Here is a tiny trained network, its code and every weight. The questions are about switching its units off for an input and a target symbol, where a switched-off unit gives its printed mean instead of its output.

import numpy as np


def w(rows, s, z=0):
    codes = np.array(rows[::2]) - 128.0
    scale = np.full(codes.shape[1], s)
    scale[-1] = z or s
    return codes * scale


def norm(h):
    return h / np.sqrt((h * h).mean(-1, keepdims=True) + 1e-5)


def f(y):
    return np.maximum(y, 0)


def softmax(a):
    e = np.exp(a - a.max(-1, keepdims=True))
    return e / e.sum(-1, keepdims=True)


def log_softmax(a):
    a = a - a.max(-1, keepdims=True)
    return a - np.log(np.exp(a).sum(-1, keepdims=True))


def net(x, mask):
    ids = ['ΓΛΞΣΨΩαβεζη'.index(c) for c in x.split()]
    T = len(ids)
    res = E[ids] + P[:T]
    q, k, v = (norm(res) @ M[0].T for M in (Q, K, V))
    z = softmax(np.where(np.tri(T) > 0, q @ k.T / 4**0.5, -1e9)) @ v
    res = res + np.where(mask[0], z, O[0][:, -1]) @ O[0][:, :-1]
    y = f(norm(res) @ A[0][:, :-1].T + A[0][:, -1])
    res = res + np.where(mask[1:17], y, B[0][:, -1]) @ B[0][:, :-1]
    return log_softmax(norm(res)[-1] @ U[:, :-1].T + U[:, -1])


Q, K, V, O, A, B = {}, {}, {}, {}, {}, {}
E = w([
[70,104,171,167,104,105,90],'Γ',
[96,161,239,112,66,98,82],'Λ',
[112,64,138,158,214,90,113],'Ξ',
[163,156,174,121,90,76,78],'Σ',
[134,157,30,194,5,119,211],'Ψ',
[126,85,139,180,207,177,127],'Ω',
[135,191,151,161,161,143,91],'α',
[180,134,153,211,68,154,104],'β',
[224,108,109,155,127,116,110],'ε',
[120,127,96,162,86,205,121],'ζ',
[141,126,58,108,157,109,123],'η',
],0.018)
P = w([
[157,103,135,68,136,171,1],'0',
[143,117,116,98,124,152,33],'1',
[138,112,85,130,104,153,48],'2',
[106,128,72,150,96,117,71],'3',
[102,139,83,170,96,106,109],'4',
[89,146,68,182,93,95,114],'5',
[84,160,61,198,93,84,140],'6',
],0.0099)
Q[0] = w([
[149,28,173,95,121,170,117],'h0',
[144,116,87,52,68,198,204],'h0',
[83,85,166,62,126,119,246],'h0',
[76,193,137,117,163,178,124],'h0',
],0.014)
K[0] = w([
[148,136,120,101,158,159,5],'h0',
[117,107,162,71,138,143,93],'h0',
[101,89,209,129,145,120,46],'h0',
[146,100,134,132,91,89,142],'h0',
],0.016)
V[0] = w([
[191,185,139,204,216,124,92],'h0',
[134,134,189,178,92,204,154],'h0',
[45,206,107,129,179,199,90],'h0',
[160,255,113,139,90,125,108],'h0',
],0.014)
O[0] = w([
[103,162,213,236,193,141,168,254],'h0',
[202,50,164,61,190,85,205,96],'h0',
[15,220,133,81,159,245,239,187],'h0',
[65,185,138,85,244,128,73,248],'h0',
],0.011,0.0065)
A[0] = w([
[156,106,139,72,198,104,132,165],'n0',
[106,137,154,24,183,171,169,115],'n1',
[134,101,138,116,196,177,109,143],'n2',
[143,127,106,42,111,104,54,164],'n3',
[147,104,86,153,161,158,132,253],'n4',
[153,115,158,96,100,178,249,166],'n5',
[125,93,167,157,145,148,176,96],'n6',
[231,98,49,171,118,93,110,190],'n7',
[71,141,103,136,107,64,89,58],'n8',
[138,118,68,143,173,159,127,207],'n9',
[129,168,163,178,110,150,200,80],'n10',
[126,156,126,160,184,103,157,154],'n11',
[164,179,180,129,117,159,133,97],'n12',
[111,183,114,149,162,121,115,151],'n13',
[89,191,161,97,133,114,87,142],'n14',
[129,170,168,89,124,80,125,133],'n15',
],0.014,0.0047)
B[0] = w([
[158,230,28,145,58,148,166,191],'n0',
[112,171,214,69,56,70,111,226],'n1',
[107,168,100,148,105,38,157,192],'n2',
[62,60,108,109,210,94,181,203],'n3',
[127,154,106,96,75,91,69,188],'n4',
[219,120,143,70,174,175,38,186],'n5',
[133,164,52,154,146,104,158,172],'n6',
[2,129,163,81,148,99,144,188],'n7',
[135,129,61,83,156,60,105,189],'n8',
[131,128,120,86,48,107,75,185],'n9',
[198,58,73,115,169,153,190,193],'n10',
[131,128,176,101,64,182,108,202],'n11',
[84,103,72,132,129,101,151,171],'n12',
[161,134,186,109,160,172,108,224],'n13',
[156,115,43,157,155,137,148,254],'n14',
[102,65,62,182,113,157,113,181],'n15',
],0.0098,0.0097)
U = w([
[27,98,78,70,113,58,182,141],'Γ',
[149,138,68,121,254,91,65,13],'Λ',
[213,91,65,143,156,160,173,255],'Ξ',
[75,87,127,194,9,113,183,201],'Σ',
[118,131,131,124,126,115,118,65],'Ψ',
[67,200,60,162,78,215,22,34],'Ω',
[133,108,251,169,147,74,31,195],'α',
[189,240,103,180,124,19,179,67],'β',
[152,185,184,40,8,105,131,204],'ε',
[34,175,204,141,234,161,189,110],'ζ',
[99,56,181,98,96,181,76,159],'η',
],0.0077,0.0039)

Each question gives the input, a string of symbols that net reads in full, and the target symbol t.
The units are the heads (4 rows each of Q, K, V and O) and the neurons (one row each of A and B). Each row of codes is followed by its name. A weight is (code - 128) times the scale printed after its matrix; where a second scale follows, it is the last column's (O, A, B and U).
mask holds one flag per unit, heads first, then neurons. A switched-off unit (its flag False) gives its mean, the last column of its rows in O or B, instead of its output. The means were averaged over made-up inputs and are rounded, as every weight is.
A unit's drop is (log p(t) with every unit on - log p(t) with that unit switched off) / (log p(t) with every unit on - log p(t) with every unit switched off).
The circuit of an input: a set's keep is (log p(t) with only the set's units on - log p(t) with every unit switched off) / (log p(t) with every unit on - log p(t) with every unit switched off). Starting from the 12 units with the biggest drops (on a tie, the unit counted first), units are removed one at a time, each time the one whose removal leaves the highest keep (on an exact tie, the one counted first), for as long as the keep stays at least 0.8.
circuit, biggest first: the units of the circuit, biggest drop first
k most important neurons: the k neurons with the biggest drops, biggest first
drop when u is switched off: that unit's drop, to one decimal
input η α Λ ζ α, target ε: circuit, biggest first -> (h0, n1)
input Λ Ω Σ Ψ α Γ β, target Γ: circuit, biggest first -> (h0, n7)
input Λ Γ α α Λ Ω Σ, target Ξ: circuit, biggest first -> (n10, h0)
input Ξ ε Γ α η, target Ω: circuit, biggest first -> (h0)
input ζ Σ Ψ Λ Ω, target Γ: 2 most important neurons -> (n3, n7)
input Λ Λ Λ Γ, target Γ: circuit, biggest first -> (h0, n3)
input Λ α Λ ζ Λ Λ, target ε: circuit, biggest first -> (h0, n1)
input Λ α Λ Λ Γ Ω, target Ξ: 2 most important neurons -> (n10, n5)
input Λ α η Λ β α, target β: circuit, biggest first -> (h0, n0, n2)
input Γ Λ Λ, target Γ: 2 most important neurons -> (n3, n1)
input α Ψ Ω Ξ Λ, target Γ: 2 most important neurons -> (n3, n5)
input Ψ α η ζ η Γ ε, target Γ: 2 most important neurons -> (n7, n3)
input Λ Γ Ω β Λ Ψ, target Γ: 2 most important neurons -> (n7, n3)
input ζ η Ξ Λ, target Ω: most important neuron -> (n3)
input β α Λ Ψ Σ, target Γ: 2 most important neurons -> (n3, n7)
input Γ η Ξ Γ Λ η Ξ, target Ω: drop when h0 is switched off -> 0.2
input Ξ Γ Λ α Ξ, target ζ: drop when h0 is switched off -> 2.1
input Ξ Σ Ω Ω Γ, target Ξ: drop when h0 is switched off -> 0.6
